After every row comes one of two labels: whether the row has a hidden trait. Each part has its own trait and labels.
[  3 -14 -10   0  -3  19   0  -3  11  -3   4   1   5 -16  -3   1   1  14
   2   6  14  -6   2  -1   0  -4  -1   5 -18  -1   3  18   1 -25   1 -15
  -5  -3   2   3  -3   4   3  27   5  11  27   2   7  -3  -9  -7] : Z
[ 26 -14 -13   0   4   9  -3   0  -9   4  -4   1   3  -7  -1  23  -4  -3
   3   2   2  -4  -7  -4   2   0   0  -1  -4 -10   1  -1   2   5   6   3
   0   1   8   4   0  -1   3  18  -2  10  26  -6   3   7  -4  -2] : T
[ -7   1   2   1   2  -3   4  -2  12   1  -2   0  12   6  -1   8   4  -7
   1  -4   5  -6   3   3   0   1  -3   2  -7  10  -2   0  -3 -13   0  -1
  -1  -1   0  -7   0   4   3  13   6   5 -14   4   0  -3  20  -3] : T
[ 16 -11 -11   1   5  16  -1   3   2  -3  -2   2   3 -14   1   7  -2   0
   1   6   7  -5  -6  -4  -1  -3  -1   4   4 -10   1   0  -6  -3   7  -1
  -1   0   5  -2   3   1   0  21   1   5  19   2   2   0 -13   0] : Z
[ -2  -2   3  -2   0  -4  -7  -1 -16   1   5  -5  -9  11   2 -30  -1  -2
   0  -5  -4   3   1   3  -1   2   2   0  -1  -5   2   5   0  12  -2   5
  -2   0   1   5  -1  -4  -2 -44   3  -7  -5  -1  -2   3   4   2] : Z
[-10  -6  -8   4   5   9   3  -4 -16   7  -4  -3  24 -22   4  47   6   0
  -1   5  -3  -9  -1   2   1   3   0  -1 -18   2  -4   0   2 -34  -4  -3
  -3  -3   7  -4  -3   7   5  28   4  13  12  -4   2   6  13 -20] : T
[  1  -4   0   0   4  -1  -7   1 -25   6   0  -7  -2   0   6 -10   0  -3
  -1   0  -8   2  -3   2  -1   2   2  -1   3  -8   1  -4   0  12  -4   7
  -3  -1   4  13   0  -2  -4 -47   0  -5   6  -4  -3   9  -2  -2] : T
[ 14 -12 -15   3   6  15   0   3   0   0  -1   1   4 -19   3  10   0   4
   1   8   7 -10  -6  -3  -1  -3  -2   4  -7  -9   2   4  -2 -12   4  -6
  -4  -1   4  -1   2   4   2  19   1   7  19   1   2   3 -19  -9] : Z
[ 16 -11  -8   0   2  15  -2   0  14  -3  -1   2   3 -13   0   7  -2   4
   3   6   8  -4  -3  -3   0  -2  -1   4  -7  -8   2   7  -2 -12   6  -6
  -2  -1   5  -1  -1   2   6  17   4   9  32   0   4  -1  -9  -3] : Z

Part 2:
[ 12  -2 -13  -7   9 -11  -8   0 -12  -7  28   4 -14   1  -3   5  -1] : J909
[-16   2  -1   4 -10 -13 -10  -5   4  -4   0  -1  -1 -17  -9  -5  -3] : J909
[-22   0  -2  10 -15 -10 -15 -11  10   5 -17  -4  -2 -32 -12  -9  -7] : j748
[ 19  10   3  13  -4 -17   7  -2 -19  12 -14  -2  -7   9  -1   0  -1] : J909
[-4  0  3 -6  3  2  2  9 28 21  4  1  0 19  3 10 -5] : J909
[ 10   9  10   5  -6  -5   8   2  -9  11 -11  -1   0  14  -1  -7   2] : J909
[ -6  -1  12 -20   3 -11  -2 -24   1   0  26  10 -10  13   7 -21  -4] : J909
[-11 -11   3 -13   4   7 -11 -19   8 -11  14   3   1 -15   5  -3  -4] : j748
[  5  -6   1 -15   8   8  -7   0  17   9  40  -1   2   6   5  13  -6] : J909
[-11  -5 -21 -13   6  -1   3   8   1 -14  42   3  -6   0   6   6   4] : j748
[ -4   4   3  -6   3  11  27  11   7  14  -2   3   2  37  15 -10   6] : j748
[ 13  -4 -19   1  10   0  -9  11  -7  12  -6   2 -18  -7 -12 -11  -1] : J909
[-28   0 -14  23 -15  14   6  15   8   6 -63  -4   2 -27 -12 -26   5] : j748
[-24   1 -14  12 -10   0   0  15   9   4 -37   0  -4 -18 -15 -20   3] : j748
[-17  -2  -9  -8  -1  -5  -5   5  18  12   5   4  -9   1  -7 -13  -3] : J909
[-18   6  -2   0 -10 -12   9   0   6  -1  22  -2   3   6   5   7   0] : j748
[-11   8 -10   6  -3 -24   0  13   2   1 -20   6 -11   5  -9  -3   2] : j748
[-11   1   9   3  -4  -2  -3  -9  -1 -11 -21   2   5 -10  -1  -3   1] : j748
[  3  -6   3 -10   7  28   0  12   1 -13   4   2  11   2  -4 -12   9] : J909
[ -4   7   3  -2   0 -24  13 -11  -5   4   0   7 -12  21  10  -2  -1] : j748
[  0  -9   3 -22  10  13  -1  -8   3 -15  48   3   6   7  12   7   1] : j748
[ 11   6   5   4   0   3  -7  19   0   9 -16   1   1   8 -17  -7   3] : J909
[ 15   3 -11   5   4   5   6  18 -14   1  -6  -1  -4   6  -5  -4   6] : J909
[ -8  -5 -13  -3   1 -16 -13 -12  -1  -1   1   3 -16 -19  -5  -4  -6] : j748
[  0  -1  -9 -19  13   1  11  10   0 -13  50   6  -1  26  12  11   6] : j748
[ -3  -3  -4  -4   1   2   0  -4 -13 -25  19  -1   6 -12   3   5   4] : j748
[ 19  11  23  -5   4 -14  18  -9 -15 -12  28   1  12  39  20  28   3] : J909
[  8   2   1 -10   3  13   8  14   2   6  30  -2   6  18   2  -3   4] : J909
[-30   5  -8   3  -6   1  26  14   8  -5 -14   4   2  16   8 -10   8] : j748
[ 14  -8  -3 -13  13  23  -6  11   7   6  12   2   0   7  -3 -11   2] : J909
